Here is a tiny trained network, its code and every weight. The questions are about switching its units off for an input and a target symbol, where a switched-off unit gives its printed mean instead of its output.

import numpy as np


def w(rows, s, z=0):
    codes = np.array(rows[::2]) - 128.0
    scale = np.full(codes.shape[1], s)
    scale[-1] = z or s
    return codes * scale


def norm(h):
    return h / np.sqrt((h * h).mean(-1, keepdims=True) + 1e-5)


def f(y):
    return np.maximum(y, 0)


def softmax(a):
    e = np.exp(a - a.max(-1, keepdims=True))
    return e / e.sum(-1, keepdims=True)


def log_softmax(a):
    a = a - a.max(-1, keepdims=True)
    return a - np.log(np.exp(a).sum(-1, keepdims=True))


def net(x, mask):
    ids = ['αβγδεζηθλξτφψω'.index(c) for c in x.split()]
    T = len(ids)
    res = E[ids] + P[:T]
    q, k, v = (norm(res) @ M[0].T for M in (Q, K, V))
    z = softmax(np.where(np.tri(T) > 0, q @ k.T / 2**0.5, -1e9)) @ v
    res = res + np.where(mask[0], z, O[0][:, -1]) @ O[0][:, :-1]
    y = f(norm(res) @ A[0][:, :-1].T + A[0][:, -1])
    res = res + np.where(mask[1:9], y, B[0][:, -1]) @ B[0][:, :-1]
    return log_softmax(norm(res)[-1] @ U[:, :-1].T + U[:, -1])


Q, K, V, O, A, B = {}, {}, {}, {}, {}, {}
E = w([
[79,80,117,108],'α',
[139,171,98,177],'β',
[193,170,122,131],'γ',
[105,121,134,168],'δ',
[126,136,108,150],'ε',
[139,205,220,132],'ζ',
[91,3,103,91],'η',
[81,95,135,163],'θ',
[111,127,131,176],'λ',
[156,170,132,154],'ξ',
[56,87,164,131],'τ',
[139,130,42,200],'φ',
[102,155,68,145],'ψ',
[163,78,50,150],'ω',
],0.024)
P = w([
[255,104,132,216],'0',
[136,134,120,148],'1',
[132,117,122,121],'2',
[149,101,120,106],'3',
[155,99,122,104],'4',
[152,88,126,104],'5',
[156,87,116,101],'6',
[151,81,120,107],'7',
[156,85,119,108],'8',
],0.0063)
Q[0] = w([
[109,120,196,182],'h0',
[2,147,55,227],'h0',
],0.01)
K[0] = w([
[155,117,225,254],'h0',
[182,79,46,152],'h0',
],0.014)
V[0] = w([
[45,39,129,121],'h0',
[2,188,86,70],'h0',
],0.0075)
O[0] = w([
[57,57,129,234,203],'h0',
[30,254,165,168,253],'h0',
],0.0081,0.00067)
A[0] = w([
[107,108,68,174,235],'n0',
[26,244,83,75,110],'n1',
[80,72,143,166,90],'n2',
[70,130,44,102,144],'n3',
[62,111,132,90,253],'n4',
[193,68,95,64,235],'n5',
[114,160,196,126,159],'n6',
[245,192,103,12,127],'n7',
],0.011,0.0012)
B[0] = w([
[112,179,112,73,254],'n0',
[43,121,119,4,249],'n1',
[131,172,199,113,200],'n2',
[169,90,164,136,240],'n3',
[226,183,82,109,187],'n4',
[186,196,98,135,170],'n5',
[191,189,215,254,136],'n6',
[77,151,151,189,170],'n7',
],0.0075,0.0078)
U = w([
[184,155,142,124,79],'α',
[191,148,128,89,51],'β',
[175,121,142,117,2],'γ',
[206,89,139,135,125],'δ',
[100,110,153,145,154],'ε',
[138,211,248,151,113],'ζ',
[135,3,79,115,80],'η',
[98,125,178,194,156],'θ',
[189,154,148,116,44],'λ',
[114,120,138,138,50],'ξ',
[65,210,82,36,170],'τ',
[164,69,3,161,166],'φ',
[178,145,134,141,155],'ψ',
[91,43,145,222,154],'ω',
],0.013,0.0055)

Each question gives the input, a string of symbols that net reads in full, and the target symbol t.
The units are the heads (2 rows each of Q, K, V and O) and the neurons (one row each of A and B). Each row of codes is followed by its name. A weight is (code - 128) times the scale printed after its matrix; where a second scale follows, it is the last column's (O, A, B and U).
mask holds one flag per unit, heads first, then neurons. A switched-off unit (its flag False) gives its mean, the last column of its rows in O or B, instead of its output. The means were averaged over made-up inputs and are rounded, as every weight is.
A unit's drop is (log p(t) with every unit on - log p(t) with that unit switched off) / (log p(t) with every unit on - log p(t) with every unit switched off).
The circuit of an input: a set's keep is (log p(t) with only the set's units on - log p(t) with every unit switched off) / (log p(t) with every unit on - log p(t) with every unit switched off). Starting from all 9 units, units are removed one at a time, each time the one whose removal leaves the highest keep (on an exact tie, the one counted first), for as long as the keep stays at least 0.8.
units of the circuit, in order: the units of the circuit, biggest drop first
most important unit: the unit with the biggest drop
top k neurons: the k neurons with the biggest drops, biggest first
drop when u is switched off: that unit's drop, to one decimal
input ψ θ ζ ε α ψ ω τ, target ζ: top 3 neurons : (n2; n1; n4)
input ψ ψ θ φ ε γ, target ζ: most important unit : n7
input ψ ψ φ φ α β α δ, target ζ: top 2 neurons : (n1; n2)
input ψ β ω ψ, target φ: units of the circuit, in order : (h0; n2)
input α ψ ζ θ ξ ω ψ, target φ: units of the circuit, in order : (h0; n1)
input ψ θ θ, target ζ: top 3 neurons : (n1; n2; n4)
input ψ ψ ψ α θ ψ α γ, target ζ: top 2 neurons : (n4; n6)
input α ψ ψ δ, target θ: units of the circuit, in order : (h0; n2)
input θ α ω ψ α δ θ, target ω: top 2 neurons : (n1; n2)
input ψ θ θ ψ θ θ, target ζ: drop when n2 is switched off : 1.2
input ψ φ ψ ψ ω ψ ψ ξ δ, target ζ: drop when n3 is switched off : 0.5
input θ ψ τ ζ θ θ ψ δ, target ω: drop when n1 is switched off : 0.2
input θ ω τ λ, target ω: drop when n2 is switched off : 0.0
